Here is a tiny trained network, its code and every weight. The questions are about switching its units off for an input and a class, where a switched-off unit gives its printed mean instead of its output.

import numpy as np


def w(rows, s, z=0):
    codes = np.array(rows[::2]) - 128.0
    scale = np.full(codes.shape[1], s)
    scale[-1] = z or s
    return codes * scale


def norm(h):
    return h / np.sqrt((h * h).mean(-1, keepdims=True) + 1e-5)


def f(y):
    return np.maximum(y, 0)


def log_softmax(a):
    a = a - a.max(-1, keepdims=True)
    return a - np.log(np.exp(a).sum(-1, keepdims=True))


def net(x, mask):
    res = np.array(x, float).reshape(1, 7) / 4 @ E
    u = 0
    for l in range(2):
        y = f(norm(res) @ A[l][:, :-1].T + A[l][:, -1])
        res = res + np.where(mask[u : u + 6], y, B[l][:, -1]) @ B[l][:, :-1]
        u += 6
    return log_softmax(norm(res)[-1] @ U[:, :-1].T + U[:, -1])


A, B = {}, {}
E = w([
[247,183,72,201],'x0',
[128,157,102,2],'x1',
[44,172,80,163],'x2',
[78,178,74,145],'x3',
[58,28,195,159],'x4',
[103,36,144,49],'x5',
[130,11,37,104],'x6',
],0.0053)
A[0] = w([
[118,66,1,34,210],'0.n1',
[67,118,174,94,44],'0.n2',
[209,173,79,132,85],'0.n3',
[185,193,240,112,160],'0.n4',
[194,145,67,196,5],'0.n5',
[151,95,139,105,80],'0.n6',
],0.0089,0.0019)
B[0] = w([
[46,142,152,40,253],'0.n1',
[126,158,70,97,179],'0.n2',
[92,2,118,162,225],'0.n3',
[190,94,81,85,234],'0.n4',
[25,160,26,90,210],'0.n5',
[153,178,57,206,154],'0.n6',
],0.0069,0.0052)
A[1] = w([
[119,82,100,202,212],'1.n1',
[103,223,96,71,237],'1.n2',
[30,79,156,10,252],'1.n3',
[170,130,146,189,165],'1.n4',
[144,10,193,193,159],'1.n5',
[76,69,131,71,174],'1.n6',
],0.012,0.0037)
B[1] = w([
[143,253,96,55,170],'1.n1',
[58,40,150,232,197],'1.n2',
[183,169,2,92,249],'1.n3',
[181,124,68,54,144],'1.n4',
[105,225,191,208,162],'1.n5',
[75,172,132,73,197],'1.n6',
],0.0088,0.014)
U = w([
[129,225,174,202,128],'0',
[122,194,18,58,192],'1',
[90,89,184,244,100],'2',
[254,80,170,125,101],'3',
[149,44,212,131,2],'4',
],0.011,0.0073)

Each question gives the input, the list of numbers given to net, and the class t.
The units are the neurons (one row each of A and B). Each row of codes is followed by its name. A weight is (code - 128) times the scale printed after its matrix; where a second scale follows, it is the last column's (A, B and U).
mask holds one flag per neuron, layer by layer. A switched-off neuron (its flag False) gives its mean, the last column of its row in B, instead of its output. The means were averaged over made-up inputs and are rounded, as every weight is.
A unit's drop is (log p(t) with every unit on - log p(t) with that unit switched off) / (log p(t) with every unit on - log p(t) with every unit switched off).
The circuit of an input: a set's keep is (log p(t) with only the set's units on - log p(t) with every unit switched off) / (log p(t) with every unit on - log p(t) with every unit switched off). Starting from all 12 units, units are removed one at a time, each time the one whose removal leaves the highest keep (on an exact tie, the one counted first), for as long as the keep stays at least 0.8.
circuit, biggest first: the units of the circuit, biggest drop first
most important unit: the unit with the biggest drop
k most important neurons: the k neurons with the biggest drops, biggest first
k most important neurons of layer l: the k neurons of layer l with the biggest drops, biggest first
drop of u: that unit's drop, to one decimal
input [2,-2,6,4,-1,6,-4], class 2: circuit, biggest first => (0.n3, 1.n3, 1.n2, 0.n1)
input [7,-5,-8,-3,6,8,-8], class 0: 2 most important neurons => (1.n5, 1.n3)
input [1,4,5,0,-3,-6,-3], class 2: circuit, biggest first => (1.n2, 1.n3)
input [6,4,1,-7,4,1,-4], class 3: most important neuron of layer 1 => (1.n3)
input [1,3,0,-6,6,-2,-3], class 0: 2 most important neurons of layer 1 => (1.n5, 1.n3)
input [-2,2,-4,7,2,0,-7], class 2: 3 most important neurons => (1.n2, 0.n1, 0.n3)
input [-3,-4,5,3,0,-7,0], class 0: circuit, biggest first => (1.n3, 0.n1)
input [0,6,6,-1,-6,-6,-2], class 2: 2 most important neurons of layer 1 => (1.n2, 1.n3)
input [2,4,0,-2,7,-7,-6], class 3: 2 most important neurons => (0.n1, 0.n5)
input [-4,-1,-2,-5,7,-7,-5], class 0: 2 most important neurons => (1.n5, 0.n1)
input [5,1,-3,5,-8,5,-8], class 3: 3 most important neurons of layer 0 => (0.n4, 0.n1, 0.n3)
input [2,3,8,4,-5,7,-7], class 2: 2 most important neurons => (1.n2, 0.n1)
input [3,-5,-4,-6,4,2,8], class 0: 3 most important neurons => (1.n5, 1.n3, 0.n5)
input [-1,-2,-6,-3,-4,6,-5], class 3: 3 most important neurons of layer 0 => (0.n1, 0.n5, 0.n6)
input [3,-2,3,-4,7,-4,1], class 0: most important unit => 1.n5
input [8,-7,-5,0,7,7,4], class 0: drop of 1.n3 => 0.2
input [-4,7,3,-1,1,-7,-8], class 2: drop of 0.n1 => 0.2
input [7,-6,-5,-7,8,5,-6], class 0: drop of 1.n5 => 1.2
input [1,-6,-5,0,4,4,3], class 0: drop of 1.n5 => 0.8
input [-1,-7,-2,-7,2,4,-4], class 0: most important unit => 1.n5
